Here is a tiny trained network, its code and every weight. The questions are about switching its units off for an input and a target symbol, where a switched-off unit gives its printed mean instead of its output.

import numpy as np


def w(rows, s, z=0):
    codes = np.array(rows[::2]) - 128.0
    scale = np.full(codes.shape[1], s)
    scale[-1] = z or s
    return codes * scale


def softmax(a):
    e = np.exp(a - a.max(-1, keepdims=True))
    return e / e.sum(-1, keepdims=True)


def log_softmax(a):
    a = a - a.max(-1, keepdims=True)
    return a - np.log(np.exp(a).sum(-1, keepdims=True))


def net(x, mask):
    ids = ['αβγεζθλξπσψω'.index(c) for c in x.split()]
    T = len(ids)
    res = E[ids] + P[:T]
    u = 0
    for l in range(3):
        r = res
        for j in range(2):
            rows = slice(4 * j, 4 * j + 4)
            q, k, v = (r @ M[l][rows].T for M in (Q, K, V))
            z = softmax(np.where(np.tri(T) > 0, q @ k.T / 4**0.5, -1e9)) @ v
            o = O[l][rows]
            res = res + np.where(mask[u + j], z, o[:, -1]) @ o[:, :-1]
        u += 2
    return log_softmax(res[-1] @ U[:, :-1].T + U[:, -1])


Q, K, V, O = {}, {}, {}, {}
E = w([
[187,194,155,186,110,100,43,193,141,126,177],'α',
[200,154,192,131,149,176,208,216,73,158,187],'β',
[113,228,103,69,130,62,81,174,145,98,229],'γ',
[192,115,103,221,180,104,94,120,213,148,189],'ε',
[123,163,197,199,177,170,142,133,254,144,58],'ζ',
[188,133,123,53,187,247,98,90,128,89,120],'θ',
[60,158,80,163,132,157,200,166,186,95,204],'λ',
[90,188,156,112,64,166,91,224,120,89,79],'ξ',
[149,69,61,195,69,159,70,187,124,103,150],'π',
[158,154,135,136,37,84,170,25,69,162,110],'σ',
[109,135,212,145,97,160,85,154,230,134,218],'ψ',
[129,174,40,198,157,140,155,195,120,98,72],'ω',
],0.0054)
P = w([
[168,106,190,168,136,102,162,117,151,2,123],'0',
[159,116,142,115,125,101,152,148,142,100,136],'1',
[159,145,121,113,114,125,139,144,143,111,148],'2',
[144,155,106,113,110,137,122,135,149,134,139],'3',
[135,163,104,131,105,158,116,131,139,145,142],'4',
[130,168,98,149,105,174,114,124,135,158,141],'5',
[127,176,94,159,99,185,114,113,124,168,145],'6',
[115,174,96,167,100,198,113,115,121,185,144],'7',
],0.0047)
Q[0] = w([
[153,170,89,167,99,148,136,129,122,138,108],'0.h0',
[123,127,153,131,128,47,131,146,129,102,138],'0.h0',
[166,88,123,109,115,134,130,165,129,117,102],'0.h0',
[177,140,124,137,80,139,122,99,153,122,139],'0.h0',
[156,160,112,116,90,98,131,95,121,151,130],'0.h1',
[209,187,79,144,95,249,157,144,185,108,153],'0.h1',
[149,108,159,119,153,58,130,170,129,79,124],'0.h1',
[128,101,133,135,122,84,140,103,120,139,118],'0.h1',
],0.018)
K[0] = w([
[118,152,123,138,114,164,82,76,124,192,166],'0.h0',
[152,83,128,65,160,141,153,90,134,83,118],'0.h0',
[108,167,143,152,159,133,126,124,179,99,138],'0.h0',
[82,181,93,120,151,162,153,102,100,167,114],'0.h0',
[125,150,127,143,156,145,99,200,145,152,143],'0.h1',
[79,191,91,183,83,211,120,66,80,247,114],'0.h1',
[174,144,144,96,84,48,127,143,115,145,115],'0.h1',
[108,111,128,94,140,123,119,180,136,113,111],'0.h1',
],0.015)
V[0] = w([
[170,132,116,165,102,139,119,141,159,88,137],'0.h0',
[122,114,104,117,99,143,122,130,121,151,109],'0.h0',
[144,110,172,141,165,108,130,181,149,5,150],'0.h0',
[150,168,157,152,71,97,166,59,121,48,122],'0.h0',
[132,141,90,118,169,196,88,179,177,133,144],'0.h1',
[119,139,131,130,152,163,137,159,127,135,155],'0.h1',
[125,97,162,129,155,81,115,158,134,51,128],'0.h1',
[127,139,113,130,124,155,131,130,130,153,131],'0.h1',
],0.013)
O[0] = w([
[138,181,157,147,132,156,138,138,115,89,166,175],'0.h0',
[114,143,126,126,129,129,121,104,150,171,134,121],'0.h0',
[139,91,169,159,176,100,127,127,92,2,143,137],'0.h0',
[212,171,91,123,67,126,131,121,200,59,132,253],'0.h0',
[82,186,111,162,111,110,91,65,70,171,161,101],'0.h1',
[134,138,138,136,121,126,127,106,83,151,132,116],'0.h1',
[107,117,154,101,128,43,122,83,134,71,114,115],'0.h1',
[134,139,122,140,130,155,126,134,115,156,139,128],'0.h1',
],0.0069,0.0059)
Q[1] = w([
[156,147,132,176,141,170,162,137,132,80,160],'1.h0',
[82,101,127,169,124,81,182,78,151,161,100],'1.h0',
[169,110,155,113,174,174,119,72,112,131,117],'1.h0',
[106,95,163,121,115,60,160,102,60,140,120],'1.h0',
[84,75,90,72,160,164,123,165,61,113,91],'1.h1',
[167,180,105,188,113,198,118,162,119,82,164],'1.h1',
[141,110,147,78,235,205,67,112,163,122,147],'1.h1',
[177,165,122,77,89,166,146,7,72,109,110],'1.h1',
],0.021)
K[1] = w([
[122,109,154,133,182,148,84,141,106,137,113],'1.h0',
[210,136,135,123,117,142,138,59,123,85,104],'1.h0',
[118,78,121,180,147,101,169,121,125,136,125],'1.h0',
[183,93,159,75,120,85,161,108,126,29,119],'1.h0',
[132,90,108,90,103,122,164,90,48,46,81],'1.h1',
[91,133,108,93,170,190,87,138,77,198,122],'1.h1',
[142,97,197,90,219,147,87,26,110,55,134],'1.h1',
[204,85,90,5,147,159,124,145,192,88,99],'1.h1',
],0.02)
V[1] = w([
[153,85,113,94,91,159,126,182,76,89,239],'1.h0',
[131,201,176,120,174,160,113,197,144,36,103],'1.h0',
[48,161,182,68,16,139,70,123,136,155,111],'1.h0',
[95,24,141,226,183,209,102,166,191,5,93],'1.h0',
[162,210,181,160,138,243,143,85,105,193,156],'1.h1',
[193,95,161,133,185,122,39,40,213,174,220],'1.h1',
[212,135,41,166,97,145,19,156,20,124,54],'1.h1',
[185,118,235,178,74,54,75,141,140,176,136],'1.h1',
],0.011)
O[1] = w([
[151,90,100,82,56,148,160,160,65,127,216,195],'1.h0',
[121,176,162,52,116,83,151,177,159,97,108,254],'1.h0',
[51,160,177,116,60,187,53,135,123,115,110,69],'1.h0',
[121,2,150,137,94,93,183,140,203,43,54,213],'1.h0',
[96,110,115,22,119,100,164,178,228,218,149,144],'1.h1',
[188,47,154,114,183,62,64,61,223,157,245,143],'1.h1',
[191,65,17,92,104,69,31,218,79,108,27,158],'1.h1',
[231,142,209,170,81,110,51,172,206,145,141,120],'1.h1',
],0.0062,0.0085)
Q[2] = w([
[105,181,200,121,133,217,112,112,198,104,106],'2.h0',
[130,100,114,70,90,192,249,163,134,79,210],'2.h0',
[85,202,87,203,139,127,34,101,56,95,249],'2.h0',
[84,97,211,239,88,69,118,88,82,198,102],'2.h0',
[104,189,254,47,121,94,148,111,116,174,192],'2.h1',
[4,215,103,113,128,145,208,175,86,94,111],'2.h1',
[121,72,102,80,80,32,226,25,116,199,32],'2.h1',
[202,85,141,72,60,129,33,176,30,137,85],'2.h1',
],0.011)
K[2] = w([
[82,178,197,168,90,132,114,137,210,161,97],'2.h0',
[71,151,89,113,91,127,178,218,173,100,218],'2.h0',
[140,199,127,200,166,155,99,78,28,118,225],'2.h0',
[249,150,160,113,84,191,133,71,131,79,94],'2.h0',
[179,206,207,43,150,198,147,156,190,150,183],'2.h1',
[30,202,113,115,156,185,190,157,71,68,124],'2.h1',
[177,26,99,12,191,238,193,188,207,196,36],'2.h1',
[229,126,83,72,27,144,55,177,98,122,113],'2.h1',
],0.012)
V[2] = w([
[184,138,132,103,164,106,89,204,91,74,184],'2.h0',
[72,162,156,192,110,116,195,209,152,106,157],'2.h0',
[109,184,83,83,94,131,167,36,79,104,183],'2.h0',
[149,222,111,165,64,69,65,127,125,144,131],'2.h0',
[149,222,94,152,50,13,160,87,110,175,137],'2.h1',
[118,36,48,245,88,99,161,125,122,157,169],'2.h1',
[122,186,49,160,250,93,112,203,198,151,120],'2.h1',
[212,156,147,125,226,89,204,63,89,112,66],'2.h1',
],0.011)
O[2] = w([
[167,156,114,101,112,92,109,180,54,152,205,255],'2.h0',
[133,203,167,161,149,212,189,135,93,117,157,211],'2.h0',
[79,129,76,92,128,102,145,51,121,44,182,117],'2.h0',
[143,198,101,147,127,137,22,125,147,76,147,59],'2.h0',
[233,207,92,119,155,197,194,141,216,117,56,132],'2.h1',
[253,90,83,223,139,156,150,38,83,129,128,121],'2.h1',
[124,170,136,196,250,38,198,174,88,73,147,62],'2.h1',
[91,201,43,109,220,103,92,128,173,194,110,231],'2.h1',
],0.0066,0.0095)
U = w([
[164,100,153,122,124,85,173,179,155,22,130,254],'α',
[121,162,114,113,128,180,135,151,70,255,165,150],'β',
[110,171,92,122,127,138,71,106,127,104,168,181],'γ',
[161,124,144,169,183,100,116,84,137,146,164,36],'ε',
[79,137,180,177,158,116,100,119,160,150,97,153],'ζ',
[66,84,100,95,129,64,103,118,135,150,143,86],'θ',
[100,136,139,147,142,175,168,71,98,91,139,97],'λ',
[77,144,155,120,101,153,99,151,86,109,75,44],'ξ',
[148,90,126,169,104,145,103,101,63,112,110,83],'π',
[156,140,86,110,107,176,117,119,197,156,75,109],'σ',
[120,110,198,134,115,147,100,98,157,144,168,40],'ψ',
[107,156,100,159,173,119,126,139,60,104,58,70],'ω',
],0.0055,0.0038)

Each question gives the input, a string of symbols that net reads in full, and the target symbol t.
The units are the heads (4 rows each of Q, K, V and O). Each row of codes is followed by its name. A weight is (code - 128) times the scale printed after its matrix; where a second scale follows, it is the last column's (O and U).
mask holds one flag per head, layer by layer. A switched-off head (its flag False) gives its mean, the last column of its rows in O, instead of its output. The means were averaged over made-up inputs and are rounded, as every weight is.
A unit's drop is (log p(t) with every unit on - log p(t) with that unit switched off) / (log p(t) with every unit on - log p(t) with every unit switched off).
The circuit of an input: a set's keep is (log p(t) with only the set's units on - log p(t) with every unit switched off) / (log p(t) with every unit on - log p(t) with every unit switched off). Starting from all 6 units, units are removed one at a time, each time the one whose removal leaves the highest keep (on an exact tie, the one counted first), for as long as the keep stays at least 0.8.
units of the circuit, in order: the units of the circuit, biggest drop first
most important unit: the unit with the biggest drop
heads that matter: for each layer, one digit per head in row order, 1 if its drop is at least 0.15 and else 0, layers parted by /
input θ ω λ π σ α λ ε, target ε: units of the circuit, in order -> (2.h1; 1.h0; 1.h1; 0.h0)
input ε ε ω λ σ λ σ, target λ: most important unit -> 1.h1
input γ ω σ σ, target σ: heads that matter -> 11 / 01 / 01
input ξ σ θ π θ, target β: heads that matter -> 10 / 10 / 10
input θ θ θ θ, target γ: heads that matter -> 01 / 11 / 10
input ε π σ λ σ, target λ: heads that matter -> 01 / 01 / 10
input θ σ ε π ψ σ π σ, target π: heads that matter -> 01 / 11 / 01
input ε ψ θ, target θ: heads that matter -> 00 / 01 / 11
input λ σ θ ω ω λ, target β: heads that matter -> 10 / 11 / 01
input λ σ θ λ, target β: heads that matter -> 10 / 10 / 01
input ε θ ζ ε θ, target β: units of the circuit, in order -> (0.h0; 1.h0; 2.h0)
input ε θ σ ω ε, target β: heads that matter -> 10 / 10 / 11
input θ π β σ β λ σ, target β: units of the circuit, in order -> (0.h0; 1.h0)
input θ θ σ σ ε σ, target ε: units of the circuit, in order -> (1.h1; 2.h1; 1.h0)
input λ ψ θ σ θ σ, target θ: heads that matter -> 01 / 01 / 11
input θ σ ζ ω, target ω: units of the circuit, in order -> (1.h1; 2.h1; 1.h0; 0.h0)
input σ θ σ σ θ σ, target γ: units of the circuit, in order -> (2.h0; 1.h0; 0.h0)
input σ θ ω θ θ, target γ: units of the circuit, in order -> (0.h1; 1.h1; 2.h0; 1.h0)
input λ β θ θ θ σ θ σ, target β: units of the circuit, in order -> (1.h0; 0.h0)
input ω θ λ β σ ω σ, target ω: units of the circuit, in order -> (0.h1; 1.h1; 2.h1; 1.h0)
input σ ξ θ σ λ, target λ: heads that matter -> 00 / 01 / 10
input σ ε π γ, target γ: heads that matter -> 01 / 01 / 10
input ε π θ λ σ σ θ ψ, target ψ: most important unit -> 0.h0
input β σ ω θ σ θ σ θ, target σ: heads that matter -> 11 / 10 / 11
input α σ π ξ, target ξ: heads that matter -> 00 / 11 / 01
input ε λ ψ λ λ, target λ: units of the circuit, in order -> (2.h0; 1.h1)
input θ π θ σ ω σ ε, target ε: units of the circuit, in order -> (2.h1; 1.h1; 1.h0)
input λ ω σ ζ ω ε ξ, target ξ: most important unit -> 1.h0
